Below are the code and all the weights of a small trained network. Each question names an input and a target symbol and asks about switching units off, where a switched-off unit gives its printed mean instead of its output.

import numpy as np


def w(rows, s, z=0):
    codes = np.array(rows[::2]) - 128.0
    scale = np.full(codes.shape[1], s)
    scale[-1] = z or s
    return codes * scale


def norm(h):
    return h / np.sqrt((h * h).mean(-1, keepdims=True) + 1e-5)


def f(y):
    return y / 2 * (1 + np.tanh(0.7978845608 * (y + 0.044715 * y**3)))


def softmax(a):
    e = np.exp(a - a.max(-1, keepdims=True))
    return e / e.sum(-1, keepdims=True)


def log_softmax(a):
    a = a - a.max(-1, keepdims=True)
    return a - np.log(np.exp(a).sum(-1, keepdims=True))


def net(x, mask):
    ids = ['βγδζηθλμπστφω'.index(c) for c in x.split()]
    T = len(ids)
    res = E[ids] + P[:T]
    r = norm(res)
    for j in range(3):
        rows = slice(4 * j, 4 * j + 4)
        q, k, v = (r @ M[0][rows].T for M in (Q, K, V))
        z = softmax(np.where(np.tri(T) > 0, q @ k.T / 4**0.5, -1e9)) @ v
        o = O[0][rows]
        res = res + np.where(mask[j], z, o[:, -1]) @ o[:, :-1]
    y = f(norm(res) @ A[0][:, :-1].T + A[0][:, -1])
    res = res + np.where(mask[3:19], y, B[0][:, -1]) @ B[0][:, :-1]
    return log_softmax(norm(res)[-1] @ U[:, :-1].T + U[:, -1])


Q, K, V, O, A, B = {}, {}, {}, {}, {}, {}
E = w([
[140,171,197],'β',
[129,62,3],'γ',
[144,153,170],'δ',
[139,172,194],'ζ',
[85,175,128],'η',
[142,169,191],'θ',
[70,185,127],'λ',
[12,146,88],'μ',
[146,189,127],'π',
[125,214,111],'σ',
[209,208,140],'τ',
[220,166,154],'φ',
[173,199,99],'ω',
],0.014)
P = w([
[112,158,247],'0',
[115,156,219],'1',
[113,148,191],'2',
[110,138,151],'3',
[110,128,121],'4',
[109,120,100],'5',
],0.011)
Q[0] = w([
[93,166,126],'H1',
[83,179,142],'H1',
[120,187,116],'H1',
[177,83,93],'H1',
[132,5,110],'H2',
[98,181,120],'H2',
[180,177,127],'H2',
[100,167,135],'H2',
[189,170,149],'H3',
[143,200,106],'H3',
[136,191,95],'H3',
[63,112,183],'H3',
],0.019)
K[0] = w([
[29,173,42],'H1',
[152,147,75],'H1',
[183,178,60],'H1',
[100,112,119],'H1',
[1,44,159],'H2',
[226,155,18],'H2',
[179,43,130],'H2',
[167,163,90],'H2',
[229,230,79],'H3',
[233,190,178],'H3',
[219,210,159],'H3',
[27,124,126],'H3',
],0.0099)
V[0] = w([
[119,42,189],'H1',
[66,147,79],'H1',
[91,106,150],'H1',
[228,124,150],'H1',
[250,138,126],'H2',
[20,131,148],'H2',
[173,214,80],'H2',
[242,120,109],'H2',
[210,139,136],'H3',
[56,148,118],'H3',
[182,142,189],'H3',
[118,129,87],'H3',
],0.013)
O[0] = w([
[16,143,130,46],'H1',
[156,56,125,114],'H1',
[49,92,23,123],'H1',
[181,187,83,127],'H1',
[72,216,89,197],'H2',
[194,22,116,117],'H2',
[188,173,138,255],'H2',
[3,244,158,132],'H2',
[63,123,188,166],'H3',
[251,139,66,143],'H3',
[105,93,212,255],'H3',
[131,204,116,64],'H3',
],0.0074,0.0069)
A[0] = w([
[3,70,131,169],'N1',
[105,112,165,69],'N2',
[160,156,84,133],'N3',
[45,45,105,253],'N4',
[61,196,97,244],'N5',
[156,183,169,150],'N6',
[134,176,75,94],'N7',
[60,219,105,193],'N8',
[155,157,134,163],'N9',
[109,120,164,155],'N10',
[170,105,134,76],'N11',
[51,148,115,128],'N12',
[37,165,160,55],'N13',
[128,168,68,56],'N14',
[88,133,140,78],'N15',
[166,181,174,174],'N16',
],0.016,0.004)
B[0] = w([
[80,92,69,139],'N1',
[117,145,113,137],'N2',
[85,124,116,135],'N3',
[2,62,149,147],'N4',
[160,93,207,218],'N5',
[118,134,56,239],'N6',
[82,159,142,137],'N7',
[173,127,170,239],'N8',
[109,92,57,169],'N9',
[93,155,81,163],'N10',
[140,126,149,143],'N11',
[134,23,112,152],'N12',
[141,101,101,195],'N13',
[119,165,149,128],'N14',
[147,117,101,132],'N15',
[106,76,21,254],'N16',
],0.0091,0.0096)
U = w([
[88,105,123,138],'β',
[112,109,108,55],'γ',
[97,114,115,92],'δ',
[95,116,115,75],'ζ',
[179,86,150,58],'η',
[94,109,120,110],'θ',
[201,77,158,128],'λ',
[151,60,117,165],'μ',
[135,134,4,85],'π',
[233,105,64,34],'σ',
[168,196,173,251],'τ',
[90,176,192,207],'φ',
[184,231,73,165],'ω',
],0.015,0.003)

Each question gives the input, a string of symbols that net reads in full, and the target symbol t.
The units are the heads (4 rows each of Q, K, V and O) and the neurons (one row each of A and B). Each row of codes is followed by its name. A weight is (code - 128) times the scale printed after its matrix; where a second scale follows, it is the last column's (O, A, B and U).
mask holds one flag per unit, heads first, then neurons. A switched-off unit (its flag False) gives its mean, the last column of its rows in O or B, instead of its output. The means were averaged over made-up inputs and are rounded, as every weight is.
A unit's drop is (log p(t) with every unit on - log p(t) with that unit switched off) / (log p(t) with every unit on - log p(t) with every unit switched off).
The circuit of an input: a set's keep is (log p(t) with only the set's units on - log p(t) with every unit switched off) / (log p(t) with every unit on - log p(t) with every unit switched off). Starting from the 12 units with the biggest drops (on a tie, the unit counted first), units are removed one at a time, each time the one whose removal leaves the highest keep (on an exact tie, the one counted first), for as long as the keep stays at least 0.8.
units of the circuit, in order: the units of the circuit, biggest drop first
top k neurons: the k neurons with the biggest drops, biggest first
which heads matter: for each layer, one digit per head in row order, 1 if its drop is at least 0.15 and else 0, layers parted by /
input π δ θ ω μ σ, target ω: which heads matter	110
input ω π ζ, target ω: which heads matter	100
input ω λ σ λ μ, target σ: units of the circuit, in order	(H3, H2)
input ω ω η, target ω: units of the circuit, in order	(H1)
input δ θ η σ μ τ, target τ: units of the circuit, in order	(H2, N5)
input λ τ γ τ, target τ: top 2 neurons	(N5, N8)
input φ β θ γ μ φ, target φ: units of the circuit, in order	(H2, H3)
input μ ζ τ θ, target τ: units of the circuit, in order	(H2, N8)
input θ η λ η τ λ, target τ: top 2 neurons	(N5, N8)
input λ θ η τ μ, target τ: which heads matter	011
input μ ζ λ τ μ, target τ: top 4 neurons	(N16, N5, N6, N8)
input γ ω θ, target ω: which heads matter	010
input λ γ φ μ, target φ: top 3 neurons	(N16, N7, N14)
input η δ λ π ζ, target π: units of the circuit, in order	(N5)
input η φ δ β π θ, target π: top 2 neurons	(N16, N6)
input ζ λ σ ω λ, target ω: units of the circuit, in order	(H2, H1)
input π θ β, target π: which heads matter	100
input λ λ η, target λ: which heads matter	010
input μ ω φ μ, target ω: which heads matter	001
input μ β λ τ β β, target τ: which heads matter	010
input β λ μ τ λ, target τ: which heads matter	011
input δ π μ, target π: units of the circuit, in order	(H3)
input δ β μ β π θ, target π: which heads matter	000
input φ ζ β, target φ: which heads matter	110
